Below is a small trained network, with its code and all its weights. Each question gives an input and a target symbol and asks what happens when units are switched off, that is, made to give their printed mean instead of their output.

import numpy as np


def w(rows, s, z=0):
    codes = np.array(rows[::2]) - 128.0
    scale = np.full(codes.shape[1], s)
    scale[-1] = z or s
    return codes * scale


def f(y):
    return y / 2 * (1 + np.tanh(0.7978845608 * (y + 0.044715 * y**3)))


def softmax(a):
    e = np.exp(a - a.max(-1, keepdims=True))
    return e / e.sum(-1, keepdims=True)


def log_softmax(a):
    a = a - a.max(-1, keepdims=True)
    return a - np.log(np.exp(a).sum(-1, keepdims=True))


def net(x, mask):
    ids = ['ΓΔΛΦΩεζηξ'.index(c) for c in x.split()]
    T = len(ids)
    res = E[ids] + P[:T]
    u = 0
    for l in range(3):
        q, k, v = (res @ M[l].T for M in (Q, K, V))
        z = softmax(np.where(np.tri(T) > 0, q @ k.T / 2**0.5, -1e9)) @ v
        res = res + np.where(mask[u], z, O[l][:, -1]) @ O[l][:, :-1]
        u += 1
        y = f(res @ A[l][:, :-1].T + A[l][:, -1])
        res = res + np.where(mask[u : u + 4], y, B[l][:, -1]) @ B[l][:, :-1]
        u += 4
    return log_softmax(res[-1] @ U[:, :-1].T + U[:, -1])


Q, K, V, O, A, B = {}, {}, {}, {}, {}, {}
E = w([
[214,84,194,234],'Γ',
[190,104,65,171],'Δ',
[207,235,248,96],'Λ',
[70,173,67,20],'Φ',
[119,111,201,197],'Ω',
[137,118,97,146],'ε',
[126,71,196,154],'ζ',
[120,179,126,124],'η',
[144,69,197,157],'ξ',
],0.014)
P = w([
[172,248,152,239],'0',
[123,76,131,178],'1',
[151,68,127,141],'2',
[148,71,125,134],'3',
[139,80,118,144],'4',
[141,88,121,132],'5',
[141,119,137,140],'6',
],0.013)
Q[0] = w([
[193,74,2,88],'0.h0',
[11,195,52,63],'0.h0',
],0.0057)
K[0] = w([
[186,2,1,59],'0.h0',
[184,222,101,60],'0.h0',
],0.0062)
V[0] = w([
[96,161,101,99],'0.h0',
[96,8,108,168],'0.h0',
],0.013)
O[0] = w([
[8,132,98,197,2],'0.h0',
[131,226,176,108,201],'0.h0',
],0.015,0.0094)
A[0] = w([
[141,62,210,158,182],'0.n0',
[173,195,120,84,252],'0.n1',
[91,115,94,240,206],'0.n2',
[2,135,149,152,174],'0.n3',
],0.0095,0.0038)
B[0] = w([
[126,82,162,241,200],'0.n0',
[55,80,76,253,250],'0.n1',
[76,18,203,6,139],'0.n2',
[174,3,35,25,132],'0.n3',
],0.007,0.018)
Q[1] = w([
[140,132,3,161],'1.h0',
[141,105,129,133],'1.h0',
],0.017)
K[1] = w([
[86,200,94,83],'1.h0',
[49,85,57,255],'1.h0',
],0.0094)
V[1] = w([
[145,81,1,185],'1.h0',
[182,159,64,135],'1.h0',
],0.0096)
O[1] = w([
[92,253,41,92,248],'1.h0',
[250,192,121,91,142],'1.h0',
],0.011,0.013)
A[1] = w([
[255,252,80,199,85],'1.n0',
[74,111,160,123,139],'1.n1',
[187,161,183,156,188],'1.n2',
[117,195,141,25,4],'1.n3',
],0.0092,0.0048)
B[1] = w([
[128,87,130,52,254],'1.n0',
[165,106,254,67,130],'1.n1',
[92,216,95,233,183],'1.n2',
[35,179,207,181,131],'1.n3',
],0.009,0.038)
Q[2] = w([
[169,53,255,248],'2.h0',
[201,135,71,191],'2.h0',
],0.0076)
K[2] = w([
[116,2,145,147],'2.h0',
[200,57,72,117],'2.h0',
],0.0077)
V[2] = w([
[136,80,181,1],'2.h0',
[136,152,30,89],'2.h0',
],0.0093)
O[2] = w([
[183,243,165,180,145],'2.h0',
[2,97,89,95,248],'2.h0',
],0.01,0.012)
A[2] = w([
[84,151,175,168,254],'2.n0',
[120,185,85,173,83],'2.n1',
[254,131,160,202,89],'2.n2',
[181,62,178,173,68],'2.n3',
],0.007,0.0059)
B[2] = w([
[229,78,99,184,207],'2.n0',
[2,103,157,97,185],'2.n1',
[109,168,240,72,248],'2.n2',
[103,128,38,45,172],'2.n3',
],0.0086,0.011)
U = w([
[182,248,71,87,194],'Γ',
[119,96,178,121,134],'Δ',
[119,65,247,2,148],'Λ',
[115,161,121,184,130],'Φ',
[136,178,182,72,34],'Ω',
[23,97,225,88,61],'ε',
[117,139,181,109,153],'ζ',
[108,197,145,140,1],'η',
[145,124,137,141,190],'ξ',
],0.0085,0.0068)

Each question gives the input, a string of symbols that net reads in full, and the target symbol t.
The units are the heads (2 rows each of Q, K, V and O) and the neurons (one row each of A and B). Each row of codes is followed by its name. A weight is (code - 128) times the scale printed after its matrix; where a second scale follows, it is the last column's (O, A, B and U).
mask holds one flag per unit, layer by layer, with each layer's heads first. A switched-off unit (its flag False) gives its mean, the last column of its rows in O or B, instead of its output. The means were averaged over made-up inputs and are rounded, as every weight is.
A unit's drop is (log p(t) with every unit on - log p(t) with that unit switched off) / (log p(t) with every unit on - log p(t) with every unit switched off).
The circuit of an input: a set's keep is (log p(t) with only the set's units on - log p(t) with every unit switched off) / (log p(t) with every unit on - log p(t) with every unit switched off). Starting from the 12 units with the biggest drops (on a tie, the unit counted first), units are removed one at a time, each time the one whose removal leaves the highest keep (on an exact tie, the one counted first), for as long as the keep stays at least 0.8.
units of the circuit, in order: the units of the circuit, biggest drop first
most important unit: the unit with the biggest drop
top k neurons: the k neurons with the biggest drops, biggest first
k most important neurons of layer l: the k neurons of layer l with the biggest drops, biggest first
input Φ Γ Ω Δ Ω Ω, target η: 2 most important neurons of layer 2	(2.n2 2.n1)
input η η Γ Λ Ω, target Ω: top 3 neurons	(0.n1 0.n2 2.n2)
input Λ Λ η ε ε Ω Ω, target ε: units of the circuit, in order	(0.h0 2.h0)
input Λ Γ Γ Γ Γ Γ, target ε: most important unit	1.h0
input Ω Λ η Ω, target Λ: top 4 neurons	(0.n1 0.n2 2.n2 1.n2)
input Λ Φ Ω η η Γ, target ε: units of the circuit, in order	(1.h0 0.h0 2.h0)
input Φ Φ Ω Γ, target η: top 2 neurons	(0.n2 0.n1)
input Γ Ω ξ Γ, target Γ: units of the circuit, in order	(0.h0 1.h0)
input η η Λ Γ Ω ε ξ, target Ω: top 2 neurons	(0.n1 0.n2)
input Δ Γ ζ Ω Δ Ω, target Φ: top 2 neurons	(1.n2 0.n2)
input Φ Δ Γ Γ η Γ Ω, target η: top 4 neurons	(0.n2 0.n3 0.n1 1.n1)
input Ω ε Γ Γ Γ Δ ξ, target Λ: units of the circuit, in order	(2.h0 1.h0 0.n1 2.n2)
input Γ Γ Δ Ω, target Γ: units of the circuit, in order	(0.h0 1.h0)
input Ω ξ Γ, target Λ: 3 most important neurons of layer 0	(0.n2 0.n1 0.n3)
input Γ ε Γ Φ Γ ζ, target Γ: top 2 neurons	(1.n0 1.n2)
input Γ Ω Φ Γ η, target ε: most important unit	2.h0
input Λ Ω Ω Δ Φ ξ, target ε: units of the circuit, in order	(0.h0 1.h0 2.h0)
input Δ Ω Γ Λ, target Φ: top 2 neurons	(1.n2 0.n2)
input Φ Φ Ω Γ Λ, target η: 3 most important neurons of layer 0	(0.n1 0.n0 0.n3)
input Φ η Φ ε, target ε: top 2 neurons	(0.n3 1.n0)
input Φ Γ Γ ζ, target η: most important unit	0.n2
input Γ Γ η, target Λ: top 4 neurons	(1.n2 0.n0 0.n1 2.n0)
input Ω Ω Λ η ξ, target Λ: units of the circuit, in order	(2.h0 1.h0 2.n2)
input Δ Ω ζ Ω ξ η Λ, target Φ: top 2 neurons	(1.n2 0.n1)
input Φ ζ η Γ, target η: 2 most important neurons of layer 0	(0.n1 0.n3)
input ξ ξ Λ Γ Ω, target ξ: top 3 neurons	(0.n1 2.n2 1.n0)
input Ω Ω Γ Γ Ω Ω η, target Λ: most important neuron of layer 1	(1.n2)
input Λ Δ ξ, target ε: units of the circuit, in order	(1.h0 0.h0 2.h0)
input η ε ζ, target Ω: top 4 neurons	(0.n1 1.n1 0.n2 2.n2)
input Δ Λ Γ ξ Γ ζ, target Φ: top 2 neurons	(1.n2 0.n1)
